Below are the code and all the weights of a small trained network. Each question names an input and a target symbol and asks about switching units off, where a switched-off unit gives its printed mean instead of its output.

import numpy as np


def w(rows, s, z=0):
    codes = np.array(rows[::2]) - 128.0
    scale = np.full(codes.shape[1], s)
    scale[-1] = z or s
    return codes * scale


def norm(h):
    return h / np.sqrt((h * h).mean(-1, keepdims=True) + 1e-5)


def f(y):
    return y / 2 * (1 + np.tanh(0.7978845608 * (y + 0.044715 * y**3)))


def softmax(a):
    e = np.exp(a - a.max(-1, keepdims=True))
    return e / e.sum(-1, keepdims=True)


def log_softmax(a):
    a = a - a.max(-1, keepdims=True)
    return a - np.log(np.exp(a).sum(-1, keepdims=True))


def net(x, mask):
    ids = ['θλμπσω'.index(c) for c in x.split()]
    T = len(ids)
    res = E[ids] + P[:T]
    u = 0
    for l in range(2):
        r = norm(res)
        for j in range(2):
            rows = slice(2 * j, 2 * j + 2)
            q, k, v = (r @ M[l][rows].T for M in (Q, K, V))
            z = softmax(np.where(np.tri(T) > 0, q @ k.T / 2**0.5, -1e9)) @ v
            o = O[l][rows]
            res = res + np.where(mask[u + j], z, o[:, -1]) @ o[:, :-1]
        u += 2
        y = f(norm(res) @ A[l][:, :-1].T + A[l][:, -1])
        res = res + np.where(mask[u : u + 8], y, B[l][:, -1]) @ B[l][:, :-1]
        u += 8
    return log_softmax(norm(res)[-1] @ U[:, :-1].T + U[:, -1])


Q, K, V, O, A, B = {}, {}, {}, {}, {}, {}
E = w([
[138,84,131,201,158,6,146,171,143,78],'θ',
[117,179,165,110,213,135,107,107,185,69],'λ',
[71,118,110,139,129,91,77,126,147,110],'μ',
[172,126,135,64,186,144,149,108,96,81],'π',
[87,146,34,147,190,90,91,120,107,108],'σ',
[124,179,126,113,116,109,95,132,45,111],'ω',
],0.02)
P = w([
[135,74,247,212,117,150,115,186,153,193],'0',
[65,110,107,193,189,135,163,107,101,91],'1',
[80,115,113,159,161,130,176,78,106,129],'2',
[90,133,117,131,154,113,165,82,113,131],'3',
[105,132,113,129,139,115,138,91,108,112],'4',
[121,132,108,119,128,113,125,102,98,101],'5',
[134,146,103,110,119,102,113,112,94,80],'6',
[139,146,93,95,102,95,93,106,90,75],'7',
],0.011)
Q[0] = w([
[113,128,163,136,99,152,114,131,124,154],'L0H0',
[81,103,148,95,169,87,120,42,21,53],'L0H0',
[142,106,155,102,95,134,152,254,203,143],'L0H1',
[165,164,118,136,177,101,147,79,60,53],'L0H1',
],0.0087)
K[0] = w([
[49,96,59,83,72,123,102,33,158,55],'L0H0',
[168,102,141,213,97,92,167,207,205,133],'L0H0',
[2,88,123,160,188,142,73,57,126,134],'L0H1',
[135,75,173,213,152,144,67,208,116,162],'L0H1',
],0.007)
V[0] = w([
[94,121,255,139,89,190,49,120,162,149],'L0H0',
[84,162,110,149,85,100,63,170,20,208],'L0H0',
[159,104,122,76,123,82,166,64,115,69],'L0H1',
[89,96,11,143,244,249,126,91,240,181],'L0H1',
],0.0069)
O[0] = w([
[227,206,65,254,160,72,116,84,121,191,180],'L0H0',
[33,177,222,158,162,190,80,53,57,238,152],'L0H0',
[166,147,126,78,180,79,179,124,73,63,46],'L0H1',
[139,57,79,196,132,113,81,65,157,28,2],'L0H1',
],0.0087,0.0053)
A[0] = w([
[183,104,134,125,32,97,92,143,175,196,64],'L0N0',
[122,162,92,131,62,137,2,80,128,107,33],'L0N1',
[134,90,149,192,99,182,115,120,105,121,79],'L0N2',
[217,123,128,64,116,191,125,92,118,144,1],'L0N3',
[148,193,63,108,182,138,63,122,162,103,198],'L0N4',
[113,88,185,65,85,127,111,166,92,147,245],'L0N5',
[110,97,100,36,132,102,223,210,169,65,195],'L0N6',
[98,49,152,101,76,117,120,173,174,170,253],'L0N7',
],0.0098,0.0028)
B[0] = w([
[104,145,154,133,123,128,176,179,106,204,127],'L0N0',
[145,90,72,79,163,156,68,90,196,175,172],'L0N1',
[83,131,93,50,185,58,217,97,157,115,133],'L0N2',
[44,2,106,107,214,117,100,175,109,144,130],'L0N3',
[110,164,70,59,109,134,125,169,80,22,198],'L0N4',
[108,152,146,194,174,161,144,100,61,80,198],'L0N5',
[156,91,164,120,51,169,63,39,99,52,255],'L0N6',
[27,83,98,140,170,111,125,143,50,101,178],'L0N7',
],0.0087,0.0086)
Q[1] = w([
[66,86,108,166,55,109,114,154,11,2],'L1H0',
[239,41,76,116,60,225,214,156,154,182],'L1H0',
[175,79,122,171,120,139,144,148,187,189],'L1H1',
[107,168,107,139,226,103,83,90,127,130],'L1H1',
],0.013)
K[1] = w([
[205,67,113,169,141,11,133,66,159,44],'L1H0',
[108,254,123,72,103,210,88,116,30,89],'L1H0',
[119,163,69,80,119,173,135,130,89,57],'L1H1',
[119,69,197,168,165,65,179,133,170,116],'L1H1',
],0.012)
V[1] = w([
[106,86,189,130,141,144,137,152,49,181],'L1H0',
[126,92,141,130,144,165,104,144,186,202],'L1H0',
[180,196,56,166,95,94,119,77,185,142],'L1H1',
[135,120,160,149,50,79,110,171,198,255],'L1H1',
],0.0092)
O[1] = w([
[158,145,49,165,157,137,144,83,90,144,196],'L1H0',
[125,45,93,146,72,175,95,91,83,108,86],'L1H0',
[85,104,141,197,132,106,220,82,70,83,138],'L1H1',
[159,79,248,105,58,126,139,98,175,18,255],'L1H1',
],0.011,0.0053)
A[1] = w([
[84,48,76,133,95,164,97,103,119,149,46],'L1N0',
[97,110,119,249,205,26,234,198,179,193,88],'L1N1',
[196,69,139,121,73,144,128,99,124,96,121],'L1N2',
[185,126,148,90,62,132,123,121,73,120,125],'L1N3',
[145,149,157,84,161,160,117,129,206,137,2],'L1N4',
[193,87,125,165,27,197,185,38,165,101,97],'L1N5',
[121,91,140,154,117,154,52,137,154,157,40],'L1N6',
[144,173,134,178,150,118,117,80,107,104,111],'L1N7',
],0.014,0.0046)
B[1] = w([
[102,102,101,148,129,148,108,130,193,103,195],'L1N0',
[129,68,205,151,161,4,177,92,165,74,255],'L1N1',
[152,67,108,109,72,139,146,92,116,82,217],'L1N2',
[70,132,169,142,109,157,104,95,104,88,207],'L1N3',
[114,96,139,137,97,148,138,192,181,149,140],'L1N4',
[177,58,123,54,68,147,208,162,115,132,247],'L1N5',
[88,115,116,146,132,146,133,94,106,138,149],'L1N6',
[150,124,149,135,68,147,135,126,134,175,244],'L1N7',
],0.018,0.0069)
U = w([
[92,146,169,137,191,22,206,89,144,89,184],'θ',
[166,160,168,90,86,119,80,226,255,133,60],'λ',
[95,100,64,206,138,159,50,89,170,95,10],'μ',
[193,68,56,49,52,147,226,129,117,148,154],'π',
[202,183,2,90,147,70,141,197,70,141,251],'σ',
[185,237,162,209,82,135,136,74,90,174,104],'ω',
],0.0072,0.0023)

Each question gives the input, a string of symbols that net reads in full, and the target symbol t.
The units are the heads (2 rows each of Q, K, V and O) and the neurons (one row each of A and B). Each row of codes is followed by its name. A weight is (code - 128) times the scale printed after its matrix; where a second scale follows, it is the last column's (O, A, B and U).
mask holds one flag per unit, layer by layer, with each layer's heads first. A switched-off unit (its flag False) gives its mean, the last column of its rows in O or B, instead of its output. The means were averaged over made-up inputs and are rounded, as every weight is.
A unit's drop is (log p(t) with every unit on - log p(t) with that unit switched off) / (log p(t) with every unit on - log p(t) with every unit switched off).
The circuit of an input: a set's keep is (log p(t) with only the set's units on - log p(t) with every unit switched off) / (log p(t) with every unit on - log p(t) with every unit switched off). Starting from the 12 units with the biggest drops (on a tie, the unit counted first), units are removed one at a time, each time the one whose removal leaves the highest keep (on an exact tie, the one counted first), for as long as the keep stays at least 0.8.
circuit, biggest first: the units of the circuit, biggest drop first
top k neurons: the k neurons with the biggest drops, biggest first
top k neurons in layer l: the k neurons of layer l with the biggest drops, biggest first
heads that matter: for each layer, one digit per head in row order, 1 if its drop is at least 0.15 and else 0, layers parted by /
input λ λ ω, target θ: circuit, biggest first -> L0H0, L1H1, L1N1
input θ π μ μ λ π θ λ, target λ: circuit, biggest first -> L1H1, L1N4
input λ λ θ ω, target ω: circuit, biggest first -> L1N1, L1N5
input θ π μ μ, target μ: heads that matter -> 00 / 11
input μ θ ω, target ω: top 4 neurons -> L0N6, L0N4, L0N1, L1N5
input π μ μ μ ω, target σ: top 2 neurons -> L0N4, L0N3
input λ μ μ ω μ π μ ω, target θ: heads that matter -> 10 / 11
input ω π θ μ, target μ: circuit, biggest first -> L1N5, L1H1
input θ ω σ θ, target λ: top 2 neurons in layer 1 -> L1N1, L1N4
input ω σ λ, target ω: heads that matter -> 10 / 00
input π ω π, target σ: top neuron -> L0N6
input ω μ σ θ σ μ θ σ, target ω: top 2 neurons -> L0N6, L1N5
input θ λ ω μ σ, target σ: top 2 neurons in layer 0 -> L0N7, L0N6
input θ θ π, target λ: top 2 neurons in layer 1 -> L1N4, L1N5
input μ π π σ θ θ, target π: top neuron in layer 0 -> L0N6
input σ θ λ, target λ: heads that matter -> 10 / 11
input μ μ λ θ μ μ σ, target σ: top 2 neurons in layer 0 -> L0N6, L0N1
input σ θ ω λ θ, target μ: top 4 neurons -> L0N6, L1N1, L1N5, L0N4
input μ λ μ ω μ λ, target π: heads that matter -> 10 / 00
input μ μ θ θ λ μ λ, target π: top neuron -> L1N5
input σ μ θ π θ, target μ: top 4 neurons in layer 0 -> L0N6, L0N4, L0N7, L0N2
input ω μ μ σ λ μ μ λ, target ω: heads that matter -> 10 / 10
